Here is a tiny trained network, its code and every weight. The questions are about switching its units off for an input and a class, where a switched-off unit gives its printed mean instead of its output.

import numpy as np


def w(rows, s, z=0):
    codes = np.array(rows[::2]) - 128.0
    scale = np.full(codes.shape[1], s)
    scale[-1] = z or s
    return codes * scale


def norm(h):
    return h / np.sqrt((h * h).mean(-1, keepdims=True) + 1e-5)


def f(y):
    return y / 2 * (1 + np.tanh(0.7978845608 * (y + 0.044715 * y**3)))


def log_softmax(a):
    a = a - a.max(-1, keepdims=True)
    return a - np.log(np.exp(a).sum(-1, keepdims=True))


def net(x, mask):
    res = np.array(x, float).reshape(1, 2) / 4 @ E
    u = 0
    for l in range(3):
        y = f(norm(res) @ A[l][:, :-1].T + A[l][:, -1])
        res = res + np.where(mask[u : u + 8], y, B[l][:, -1]) @ B[l][:, :-1]
        u += 8
    return log_softmax(norm(res)[-1] @ U[:, :-1].T + U[:, -1])


A, B = {}, {}
E = w([
[73,85,22,189,90,61],'x0',
[195,135,100,185,255,48],'x1',
],0.0085)
A[0] = w([
[214,126,68,46,184,55,178],'L0N1',
[123,85,155,69,2,94,190],'L0N2',
[120,76,49,151,142,104,26],'L0N3',
[183,124,217,71,125,139,100],'L0N4',
[106,85,119,152,166,188,125],'L0N5',
[246,88,79,120,162,91,212],'L0N6',
[112,179,169,134,85,68,2],'L0N7',
[92,122,178,99,165,55,145],'L0N8',
],0.0075,0.0018)
B[0] = w([
[22,120,136,150,152,139,233],'L0N1',
[166,78,75,112,184,85,255],'L0N2',
[133,2,67,96,130,180,214],'L0N3',
[94,197,33,235,118,130,210],'L0N4',
[126,140,122,123,129,125,127],'L0N5',
[150,64,162,59,71,78,244],'L0N6',
[164,128,106,125,144,147,110],'L0N7',
[76,141,171,108,109,128,144],'L0N8',
],0.0075,0.0045)
A[1] = w([
[78,139,194,87,119,157,215],'L1N1',
[131,162,135,170,149,83,84],'L1N2',
[207,195,214,120,173,174,2],'L1N3',
[134,63,113,113,116,113,177],'L1N4',
[176,72,138,111,220,136,40],'L1N5',
[115,136,140,42,9,126,14],'L1N6',
[125,101,124,79,71,191,52],'L1N7',
[114,113,104,142,116,135,132],'L1N8',
],0.012,0.0026)
B[1] = w([
[102,57,141,163,134,153,167],'L1N1',
[153,106,185,100,117,95,146],'L1N2',
[52,196,73,220,45,254,193],'L1N3',
[118,197,172,133,103,200,254],'L1N4',
[179,225,115,83,220,129,168],'L1N5',
[184,134,212,111,175,65,194],'L1N6',
[121,173,195,94,174,44,193],'L1N7',
[227,119,209,210,138,110,166],'L1N8',
],0.0086,0.0076)
A[2] = w([
[165,172,44,22,128,142,22],'L2N1',
[100,90,142,196,82,132,210],'L2N2',
[106,154,109,108,255,93,34],'L2N3',
[227,216,91,199,175,131,4],'L2N4',
[150,226,64,140,153,67,134],'L2N5',
[42,76,203,151,145,125,86],'L2N6',
[171,102,165,67,157,242,72],'L2N7',
[159,55,40,152,59,61,121],'L2N8',
],0.0099,0.0028)
B[2] = w([
[28,28,25,166,95,132,118],'L2N1',
[90,85,103,185,183,190,255],'L2N2',
[163,172,254,86,74,138,221],'L2N3',
[130,13,95,107,127,65,186],'L2N4',
[98,31,122,83,49,116,177],'L2N5',
[158,59,31,93,116,78,206],'L2N6',
[96,43,57,141,122,78,179],'L2N7',
[95,229,162,139,121,205,250],'L2N8',
],0.0088,0.0047)
U = w([
[84,213,140,230,137,209,204],'0',
[173,176,255,68,157,47,204],'1',
[111,23,69,126,137,80,153],'2',
[181,220,59,103,147,83,3],'3',
[207,185,92,145,160,91,31],'4',
],0.015,0.0056)

Each question gives the input, the list of numbers given to net, and the class t.
The units are the neurons (one row each of A and B). Each row of codes is followed by its name. A weight is (code - 128) times the scale printed after its matrix; where a second scale follows, it is the last column's (A, B and U).
mask holds one flag per neuron, layer by layer. A switched-off neuron (its flag False) gives its mean, the last column of its row in B, instead of its output. The means were averaged over made-up inputs and are rounded, as every weight is.
A unit's drop is (log p(t) with every unit on - log p(t) with that unit switched off) / (log p(t) with every unit on - log p(t) with every unit switched off).
most important unit: the unit with the biggest drop
top k neurons: the k neurons with the biggest drops, biggest first
k most important neurons of layer l: the k neurons of layer l with the biggest drops, biggest first
drop when u is switched off: that unit's drop, to one decimal
input [-5,-7], class 1: 2 most important neurons of layer 1 -> [L1N7 L1N6]
input [2,6], class 1: most important unit -> L2N3
input [-7,7], class 0: top 2 neurons -> [L1N3 L0N2]
input [-1,-3], class 2: top 2 neurons -> [L0N6 L0N2]
input [-4,0], class 0: 2 most important neurons of layer 0 -> [L0N2 L0N3]
input [2,3], class 2: top 3 neurons -> [L0N6 L1N7 L1N4]
input [-5,4], class 0: 2 most important neurons of layer 0 -> [L0N2 L0N3]
input [3,1], class 2: top 4 neurons -> [L1N4 L0N4 L0N3 L1N3]
input [-3,1], class 2: top 3 neurons -> [L1N4 L0N4 L1N3]
input [4,7], class 1: top 2 neurons -> [L2N3 L0N1]
input [-8,7], class 0: drop when L1N3 is switched off -> 3.1
input [0,-2], class 2: drop when L0N2 is switched off -> 1.5
input [-5,2], class 0: drop when L1N3 is switched off -> 0.1
input [1,7], class 1: most important neuron of layer 2 -> [L2N3]
